Below is a small trained network, with its code and all its weights. Each question gives an input and a target symbol and asks what happens when units are switched off, that is, made to give their printed mean instead of their output.

import numpy as np


def w(rows, s, z=0):
    codes = np.array(rows[::2]) - 128.0
    scale = np.full(codes.shape[1], s)
    scale[-1] = z or s
    return codes * scale


def norm(h):
    return h / np.sqrt((h * h).mean(-1, keepdims=True) + 1e-5)


def f(y):
    return y / 2 * (1 + np.tanh(0.7978845608 * (y + 0.044715 * y**3)))


def softmax(a):
    e = np.exp(a - a.max(-1, keepdims=True))
    return e / e.sum(-1, keepdims=True)


def log_softmax(a):
    a = a - a.max(-1, keepdims=True)
    return a - np.log(np.exp(a).sum(-1, keepdims=True))


def net(x, mask):
    ids = ['αβδεζηθλμξστφ'.index(c) for c in x.split()]
    T = len(ids)
    res = E[ids] + P[:T]
    u = 0
    for l in range(2):
        r = norm(res)
        for j in range(2):
            rows = slice(4 * j, 4 * j + 4)
            q, k, v = (r @ M[l][rows].T for M in (Q, K, V))
            z = softmax(np.where(np.tri(T) > 0, q @ k.T / 4**0.5, -1e9)) @ v
            o = O[l][rows]
            res = res + np.where(mask[u + j], z, o[:, -1]) @ o[:, :-1]
        u += 2
        y = f(norm(res) @ A[l][:, :-1].T + A[l][:, -1])
        res = res + np.where(mask[u : u + 4], y, B[l][:, -1]) @ B[l][:, :-1]
        u += 4
    return log_softmax(norm(res)[-1] @ U[:, :-1].T + U[:, -1])


Q, K, V, O, A, B = {}, {}, {}, {}, {}, {}
E = w([
[212,175,151,106,173,123,146],'α',
[90,171,69,68,203,144,147],'β',
[115,198,123,146,184,132,187],'δ',
[128,75,111,89,167,205,75],'ε',
[166,152,39,192,67,158,176],'ζ',
[81,94,162,122,73,80,50],'η',
[201,96,193,121,129,121,125],'θ',
[21,132,101,86,164,114,104],'λ',
[142,144,193,141,92,42,108],'μ',
[2,153,123,158,123,90,131],'ξ',
[20,111,143,128,91,76,77],'σ',
[109,180,167,165,124,59,159],'τ',
[135,127,153,244,127,175,112],'φ',
],0.0075)
P = w([
[95,189,211,103,57,143,197],'0',
[139,52,155,153,162,11,239],'1',
[131,231,143,126,97,113,112],'2',
[85,165,195,105,74,170,189],'3',
[157,56,121,169,192,14,199],'4',
[113,215,123,125,120,134,84],'5',
[77,148,184,112,79,184,180],'6',
[155,66,91,186,219,25,159],'7',
[92,194,105,119,138,156,67],'8',
[76,131,172,117,84,197,171],'9',
[151,71,84,192,253,59,123],'10',
[76,167,88,113,154,174,48],'11',
],0.0049)
Q[0] = w([
[199,39,110,3,120,107,55],'L0H0',
[48,131,44,9,184,117,219],'L0H0',
[210,243,83,100,173,79,128],'L0H0',
[37,151,171,126,140,19,58],'L0H0',
[153,110,171,121,118,193,127],'L0H1',
[130,121,69,197,176,95,90],'L0H1',
[196,99,62,175,150,14,45],'L0H1',
[205,156,84,162,196,61,133],'L0H1',
],0.022)
K[0] = w([
[176,78,112,6,131,119,66],'L0H0',
[56,151,63,53,198,136,156],'L0H0',
[202,192,136,94,173,86,198],'L0H0',
[58,134,199,120,144,39,101],'L0H0',
[173,92,138,127,115,168,128],'L0H1',
[79,145,153,89,137,88,140],'L0H1',
[131,149,182,82,93,49,117],'L0H1',
[162,180,163,96,162,109,163],'L0H1',
],0.026)
V[0] = w([
[94,132,106,130,27,148,101],'L0H0',
[142,126,114,184,235,125,42],'L0H0',
[153,176,199,136,36,88,208],'L0H0',
[79,147,34,166,153,62,141],'L0H0',
[140,104,82,50,64,102,91],'L0H1',
[139,74,178,70,181,157,87],'L0H1',
[146,146,24,17,3,24,189],'L0H1',
[110,148,241,10,197,74,92],'L0H1',
],0.005)
O[0] = w([
[216,169,165,111,183,155,124,108],'L0H0',
[115,102,145,111,78,83,156,97],'L0H0',
[91,60,107,79,185,206,85,204],'L0H0',
[160,39,203,213,109,162,79,204],'L0H0',
[116,133,101,122,100,177,124,53],'L0H1',
[155,223,91,41,112,125,124,51],'L0H1',
[102,57,118,215,76,136,86,138],'L0H1',
[141,72,84,2,129,14,102,251],'L0H1',
],0.0042,0.0027)
A[0] = w([
[171,194,173,194,11,135,91,3],'L0N0',
[131,137,224,80,89,149,150,196],'L0N1',
[147,230,251,194,60,91,169,53],'L0N2',
[150,109,162,58,58,170,89,34],'L0N3',
],0.012,0.0028)
B[0] = w([
[83,61,1,52,47,119,113,185],'L0N0',
[131,179,110,112,40,105,226,251],'L0N1',
[246,125,187,9,175,176,185,242],'L0N2',
[34,68,5,79,81,114,74,172],'L0N3',
],0.008,0.0025)
Q[1] = w([
[135,135,54,167,183,151,129],'L1H0',
[144,159,118,133,62,78,170],'L1H0',
[168,129,166,106,173,132,115],'L1H0',
[144,129,82,120,184,133,24],'L1H0',
[158,90,37,141,98,106,119],'L1H1',
[202,105,122,219,177,3,160],'L1H1',
[110,153,173,161,24,81,117],'L1H1',
[139,175,66,193,120,126,198],'L1H1',
],0.018)
K[1] = w([
[138,115,72,170,149,100,175],'L1H0',
[116,193,116,64,49,166,130],'L1H0',
[156,82,162,96,176,119,136],'L1H0',
[170,46,106,177,164,22,83],'L1H0',
[121,52,49,138,106,99,116],'L1H1',
[144,24,148,225,208,3,136],'L1H1',
[74,160,151,160,77,43,81],'L1H1',
[154,160,63,239,141,89,159],'L1H1',
],0.018)
V[1] = w([
[130,169,132,121,86,207,141],'L1H0',
[126,76,195,152,142,91,130],'L1H0',
[100,210,191,41,43,158,92],'L1H0',
[184,166,163,95,62,181,29],'L1H0',
[129,107,118,54,86,215,176],'L1H1',
[178,115,130,152,105,115,172],'L1H1',
[122,255,145,118,108,185,30],'L1H1',
[139,98,47,182,122,93,181],'L1H1',
],0.0094)
O[1] = w([
[198,39,106,121,126,127,118,96],'L1H0',
[18,137,152,159,141,111,142,137],'L1H0',
[237,64,173,143,137,155,28,136],'L1H0',
[161,89,163,164,31,168,148,39],'L1H0',
[2,183,145,181,78,83,173,153],'L1H1',
[120,102,97,101,116,90,156,137],'L1H1',
[111,122,167,71,93,198,52,1],'L1H1',
[169,201,100,119,123,92,147,157],'L1H1',
],0.0072,0.0078)
A[1] = w([
[71,121,106,114,1,236,143,155],'L1N0',
[84,136,70,88,73,195,191,9],'L1N1',
[206,100,128,194,146,78,142,2],'L1N2',
[107,127,68,177,69,131,69,146],'L1N3',
],0.014,0.003)
B[1] = w([
[126,140,74,150,165,164,138,255],'L1N0',
[108,70,196,112,120,116,119,194],'L1N1',
[254,32,115,141,159,131,28,231],'L1N2',
[156,153,179,147,119,107,134,173],'L1N3',
],0.017,0.0068)
U = w([
[163,71,114,161,172,88,78,253],'α',
[147,176,62,142,197,67,191,96],'β',
[173,160,205,99,137,153,208,125],'δ',
[139,178,57,98,98,212,107,151],'ε',
[128,110,136,181,27,83,176,145],'ζ',
[82,109,79,165,43,131,50,106],'η',
[152,175,114,54,69,73,118,79],'θ',
[87,157,158,73,184,162,25,74],'λ',
[139,181,224,162,88,83,70,121],'μ',
[87,88,116,209,152,216,149,111],'ξ',
[147,208,145,241,120,151,110,81],'σ',
[91,74,248,167,152,122,105,66],'τ',
[88,54,119,60,99,127,138,124],'φ',
],0.013,0.0053)

Each question gives the input, a string of symbols that net reads in full, and the target symbol t.
The units are the heads (4 rows each of Q, K, V and O) and the neurons (one row each of A and B). Each row of codes is followed by its name. A weight is (code - 128) times the scale printed after its matrix; where a second scale follows, it is the last column's (O, A, B and U).
mask holds one flag per unit, layer by layer, with each layer's heads first. A switched-off unit (its flag False) gives its mean, the last column of its rows in O or B, instead of its output. The means were averaged over made-up inputs and are rounded, as every weight is.
A unit's drop is (log p(t) with every unit on - log p(t) with that unit switched off) / (log p(t) with every unit on - log p(t) with every unit switched off).
The circuit of an input: a set's keep is (log p(t) with only the set's units on - log p(t) with every unit switched off) / (log p(t) with every unit on - log p(t) with every unit switched off). Starting from all 12 units, units are removed one at a time, each time the one whose removal leaves the highest keep (on an exact tie, the one counted first), for as long as the keep stays at least 0.8.
units of the circuit, in order: the units of the circuit, biggest drop first
k most important neurons: the k neurons with the biggest drops, biggest first
k most important neurons of layer l: the k neurons of layer l with the biggest drops, biggest first
input μ ξ ε, target ε: units of the circuit, in order	(L1H1; L0H1; L1N0)
input λ ζ ζ, target ζ: units of the circuit, in order	(L0N0; L1N3; L1H1)
input θ ζ ε ε, target ε: units of the circuit, in order	(L0H1; L1N0; L1H1; L0H0)
input τ β φ, target φ: 2 most important neurons	(L0N0; L0N2)
input φ φ λ, target λ: units of the circuit, in order	(L1H1)
input σ λ ξ μ μ η α, target θ: 3 most important neurons	(L0N1; L1N2; L1N0)
input σ λ ζ μ τ ζ λ β μ β β φ, target φ: 3 most important neurons	(L0N0; L0N2; L1N1)
input σ α η φ λ θ β σ, target β: units of the circuit, in order	(L0N1; L1H0)
input λ λ σ α φ μ ξ β φ η, target δ: units of the circuit, in order	(L0H1; L0N2)
input φ τ β μ ε σ ξ ε β β, target ε: 2 most important neurons of layer 0	(L0N2; L0N1)
input σ μ ζ φ ξ ε μ τ θ θ, target ε: 3 most important neurons	(L1N0; L1N2; L0N1)
input τ δ σ β λ β τ μ λ λ, target μ: units of the circuit, in order	(L1H1; L1H0; L0N2; L1N3)
input λ μ σ λ β β η, target η: 2 most important neurons of layer 1	(L1N0; L1N1)
input β σ μ σ δ δ ε λ β ζ λ, target β: units of the circuit, in order	(L1H0)
input δ λ β ξ, target τ: 3 most important neurons	(L1N0; L1N2; L0N0)
input β λ φ δ θ τ, target τ: 4 most important neurons	(L0N1; L0N2; L1N0; L1N2)
input λ α σ λ β λ β, target λ: 3 most important neurons of layer 0	(L0N3; L0N2; L0N0)
input β ζ θ ζ μ τ, target τ: 3 most important neurons	(L0N2; L1N0; L1N2)
input μ λ ε μ λ η, target η: units of the circuit, in order	(L0N3; L1H1)
input η β θ σ β σ η ξ ε ξ λ λ, target λ: most important neuron	(L0N1)
input ξ ξ β μ, target ζ: 4 most important neurons	(L0N3; L0N1; L1N2; L1N3)
input ξ ξ σ, target σ: 3 most important neurons	(L1N3; L1N0; L1N2)
input ζ β θ ε θ σ β β δ, target δ: 2 most important neurons	(L0N2; L1N2)
input β σ λ φ α θ, target θ: 2 most important neurons	(L1N2; L0N1)
input θ ε δ α, target ε: 2 most important neurons of layer 1	(L1N2; L1N0)
input φ β η α, target δ: 2 most important neurons	(L1N2; L0N1)
input μ μ η δ λ δ β η τ φ δ, target β: units of the circuit, in order	(L1H0)
input ε β β ε δ ξ τ ξ, target β: units of the circuit, in order	(L0N1; L1H0)
